[[166 130 145 231 179 193 120]
 [124 180 155 180 108  67 191]
 [145 160  98 180 204  78 181]
 [142  31 149 148 142 142 142]
 [160 182 161 231 147 191 126]] Out: 145

[[103 158 149 129 139 108 123 168 108 134 107 146]
 [147 157 184  85 171 146 132 166 159  92  50 148]
 [133 102 115  99 116 129 116  97 134  96 102 108]
 [110  60  54 121  69 108 103  48  99 116 159  72]
 [141 139 154  95 143 130 118 132 150  82  71 144]
 [146 205 232  87 208 148 142 224 167 100  23 182]
 [112 135 138 116 135 122 127 149 114 133 108 123]
 [168 158 190  72 178 149 121 145 187  57  30 153]
 [ 82  82  60 145  72  94 111  88  69 155 178  84]
 [147 153 173  90 160 136 122 149 160  80  56 152]
 [ 90  36  12 141  33  88  93  18  71 128 198  58]
 [136 131 142 101 139 127 116 123 143  93  85 128]] Out: 133

[[5 7 7 7 7 8 6 4 6 8 7 5 5]
 [6 5 7 4 5 6 5 6 7 5 5 7 7]
 [4 7 5 7 7 8 7 6 8 5 4 7 6]
 [5 5 5 8 5 5 3 7 5 6 7 8 6]
 [7 6 4 5 4 9 5 5 5 7 7 7 7]
 [5 5 7 7 5 6 6 4 5 6 6 5 8]
 [5 7 7 6 5 7 6 5 8 5 7 7 5]
 [7 5 8 7 5 8 6 6 6 2 5 6 6]
 [8 7 5 9 6 5 5 5 6 6 6 7 4]] Out: 4

[[171  62 226 222  77 181 229 176 162 123  91 119 109]
 [ 87  56 147 106  53  95  89 168  76  55  55 234 234]
 [154 150 130 108 172 131 109  84 185 158 162  76  76]
 [ 64   9 222 100  22  87 118 102  80  15  15 200 193]
 [141 118 167 171 116 118 167 140 143 133 117 119 118]] Out: 154

[[-101  -64 -136 -199  -71   -5 -127 -213 -211 -100 -134]
 [ -41  137 -183 -455  108  361 -149 -419 -471  -60 -189]
 [ -88  -18 -141 -257  -30   70 -116 -235 -260  -96 -155]
 [-106  -99 -129 -166  -97  -62 -133 -164 -168 -114 -142]
 [ -20  247 -185 -585  221  557 -163 -531 -605  -36 -231]
 [-231 -450  -60  275 -382 -684  -83  209  274 -203  -59]
 [-110  -59 -137 -200  -74  -19 -136 -179 -190 -109 -139]
 [ -58  116 -159 -416   73  310 -147 -370 -428  -80 -186]
 [ -72   68 -169 -342   23  184 -139 -303 -343  -87 -161]
 [-142 -215  -96    0 -184 -276 -131  -27   -4 -123  -95]
 [ -65   95 -153 -385   61  277 -145 -361 -395  -79 -180]
 [  60  495 -237 -917  421  985 -174 -817 -930   37 -277]] Out: -88
---
-707  -157   529   371  -317  -845 -> 529
14  25  19  31  79   2 -> 19
199  217   34  131  207  250 -> 34
650  282  546  190  837  462 -> 546
1  5  4  4  8  6 -> 4
518  692  192  183  928  483 -> 192
2468  2146  8632  3915  7171  7972 -> 8632
-420   137  -772   -71  -931   930 -> -772
40  49  18  96  51  46 -> 18
---
[-77.1 -15.9  30.7 -39.1  32.6 -52.2] ==> -52.2
[ 11.3 -66.7 -28.6  55.9  -7.2 -20.0  -1.3] ==> -1.3
[-13.8   6.2 -19.6   8.0 -59.7] ==> -59.7
[  9.4  67.1 -15.2 -22.4  30.7] ==> 30.7
[ 36.6  60.9 -70.4  10.2 -50.5] ==> -50.5
[  5.2 -79.9 -27.4 -59.5  -8.8  75.3  26.9] ==> 26.9
[ 18.1   8.9   1.8 -14.9  67.9] ==> 67.9
[11.0 45.6 61.9 16.9] ==> 16.9
[-44.4  66.2 -35.8  71.6] ==> 71.6
---
-1.0   0.0   1.2   1.3  -1.3  -1.3
-0.4  -0.5  -2.1  -1.6   0.1   1.3
⇒ 0.1

-1.27  -1.31   0.91   1.36 ⇒ 0.91

 -1.940    6.470  -11.719   -8.676    3.739
 -4.060   11.592   -7.199    1.429    2.088
⇒ 1.429

  63.9   127.5  -155.0   -52.9     1.4  -139.0
 -84.4   -73.9    -4.7    67.0    -7.4   196.6
-136.8   202.1  -166.6    31.4   -12.0    94.6
⇒ -12.0

 0.842   1.153  -0.469  -0.665  -0.951 ⇒ -0.665

 1.411   0.663  -0.784  -0.577   0.172  -1.716   0.210 ⇒ -1.716

 0.031  -0.189  -0.136  -0.129   0.142  -0.140 ⇒ 0.142

  6.236   10.441    1.094   13.202    7.344  -13.373 ⇒ 7.344
---
[80 45 16 30] -> 30
[209 106 100 172   2 185 141] -> 141
[34 80 15 75] -> 75
[-38 -34   8 -47 -15  -8  39] -> 39
[172  58 120 201 196 187 237] -> 237
[7762 2718 5506 8827 8764 8173] -> 8173
[207  96  18 103] -> 103
---
[[ 36.1 -40.2   5.6 -10.0  -2.9  -2.7  17.3 -10.2  33.1  29.1 -25.0 -39.0
    6.0   9.6]
 [ 42.8   0.4 -50.7 -19.0  21.9 -12.8 -16.8   8.6 -18.0 -40.3  35.0  15.6
   -0.3   1.3]
 [ 28.8 -31.2  47.1 -13.6  48.6  25.7  14.2  17.5 -33.1  42.8  -9.6 -12.3
    0.5 -39.6]
 [-14.8 -34.0   6.1 -16.8  16.4 -27.2  -9.2  -3.9  11.5  -8.6 -19.0   8.5
   63.3 -28.2]
 [  4.7  33.4 -71.3   3.9  39.2  -5.1 -16.5 -10.8   4.6 -13.0 -42.9   8.8
  -35.8  39.3]
 [ -0.1 -53.8  10.8  28.7  -4.3 -12.9 -16.2  24.5 -15.7  51.8  -7.4  -3.8
   -5.9  67.2]
 [-14.8  35.6 -19.8  -0.8  -9.7  -7.7 -24.4 -20.4  -3.8  50.5  -9.6 -40.2
    2.1 -33.3]
 [-27.9   8.3  -3.8  13.6  11.8 -10.9  53.3   1.1 -32.6 -46.5   6.2 -35.7
   29.9   9.4]
 [  6.1  55.4  33.7 -10.1  -7.3 -39.7 -10.6 -19.0 -50.2 -22.2 -28.5  -3.6
    4.5  45.0]
 [  4.9   0.2 -41.7   1.8 -37.6  24.6 -47.6 -13.4  -2.8   2.9 -31.9 -10.8
   34.8 -26.5]] | 6.0

[[  4.6  22.6  -3.9  -5.2 -19.3  -2.9 -14.6  22.5  -2.2  29.0  12.4]
 [  1.6  62.6   1.4 -15.2 -42.9   6.1 -29.7  -6.0  -8.0  55.2  26.2]
 [  3.1  14.7  -8.4  -6.7 -22.1 -14.9 -29.4  -4.3  -1.8  20.7   6.0]
 [  6.9  47.1   0.8 -11.7 -33.2   4.1 -25.0  13.1  -6.0  46.7  15.4]
 [ -3.9   9.5   4.7  -2.2  -2.6   7.7   1.0  12.7  -2.4  -1.7   0.2]
 [  5.9  39.5   2.4  -7.8 -22.4   9.5  -9.9   4.1  -5.7  40.4  15.6]
 [ -2.9  77.8  11.9 -19.4 -45.7  21.7 -26.6   1.9 -11.1  52.0  24.5]
 [ 10.2  44.9   4.2  -9.3 -25.8   9.7 -12.5  -3.3  -7.9  48.4  16.6]
 [  1.7  50.6   1.2 -12.2 -35.9   6.9 -23.2 -10.8  -7.4  48.0  22.2]
 [  5.7  24.6   6.7 -10.9 -15.4   4.0 -14.6   2.4  -7.3  12.2  -4.8]
 [ -5.4  70.3   6.2 -12.9 -40.1  19.6 -19.8   8.4  -8.0  51.1  29.8]] | 29.0

[[ 48.0  -7.2  18.1  49.5  17.4 -62.5   4.2  27.0  18.1  24.2   2.5   4.4
   -6.8 -18.5   2.4]
 [ 68.0   6.9  19.7   4.9  33.3   7.1 -19.2   4.2 -33.6  29.8   0.0 -12.4
  -24.1 -26.7  12.3]
 [  8.3   0.8   9.1   3.9 -16.7 -25.2  16.4   2.9  71.9  60.7   0.3  35.5
  -18.5 -56.2  -7.7]
 [ 17.7  -8.6  62.0  16.5  29.2 -37.4  -2.2  65.2 -53.1  37.9  -1.3  -9.3
   -2.3 -52.1  12.3]
 [ 24.0   3.0  33.6  24.3  39.0 -27.6  -2.0  18.6  29.9   5.1  -0.6  33.9
   22.6 -43.5 -11.8]
 [ 34.2   3.5   3.0   4.3   8.1 -11.3  20.2 -14.5   7.5  58.0  -3.5   2.2
   -9.2 -43.6   8.4]] | -18.5

[[-36.5 -48.2  -3.0 -19.3  27.4  12.0  12.0]
 [-20.0 -12.7  14.5   2.6  27.3   3.7   3.7]
 [ 48.3 -14.4  45.1 -31.0  -8.4 -25.6 -25.6]
 [ -2.0 -17.6  22.6 -20.3  -3.3 -47.9 -47.9]
 [ 12.7 -28.8  19.3  -5.6  24.2 -31.9 -31.9]
 [ 18.8  49.6 -12.1  -2.3 -45.4  68.6  68.6]] | 12.0

[[  9.4   7.7  -8.5   3.8   1.9   4.5  -1.5  10.0   7.8  14.0   0.7 -18.3]
 [  7.9   2.6  -9.7   0.0  -3.1  -2.3   6.5   2.3   9.6  13.4  -7.5  -6.9]
 [ -0.5  -2.2  -7.4   2.0   9.0   6.8   0.0  18.9  -2.3  -4.7   0.5   5.6]
 [ -0.6   2.2  -3.6   0.5   4.5  13.6  -0.7   9.8  -8.3  -4.6  -4.9  14.7]
 [  4.0   7.1  -7.1  -0.6   1.7   5.7   7.0  10.6   4.5  13.6  -6.5 -13.9]
 [ 36.2   1.4  28.9  14.8  -4.2   4.5  11.6  73.1 -60.2  27.2 -18.6 -10.8]
 [ -3.6  -2.6  -7.1   8.3  -3.6  -9.7  13.7  10.0 -12.0  -6.2   5.6
   -3.4]] | 0.7

[[37.0 20.3 59.2 19.6  7.8  7.5  5.0 15.7 21.6 22.8]
 [36.2 40.1 18.1 19.0 22.7 11.2 15.3 10.9 12.6 30.6]
 [37.1 29.5 12.6  6.9 18.6 19.2  6.8  9.8 26.2 45.6]
 [34.4 41.9  9.4 11.1 29.7 14.7 14.1  8.5 14.8 36.9]
 [36.4 24.7 53.6 27.1  9.8  6.4  7.5 15.1 15.6 20.2]
 [37.3 34.7 14.3 10.7 21.6 15.3 10.0 10.3 20.2 38.8]
 [38.6 22.8 22.9  7.2 12.3 16.1  4.1 11.9 36.1 40.3]
 [36.9 37.6 21.4 20.0 20.2 10.8 13.9 11.7 13.5 30.0]
 [39.6 25.8 36.1 16.3 11.8 10.7  6.4 14.3 22.8 30.1]
 [39.0 31.6 25.8 17.2 16.3 11.6  9.8 12.5 18.4 31.9]
 [32.1  8.5 28.7  3.4  4.0 13.6  1.0 11.4 74.9 33.9]] | 21.6
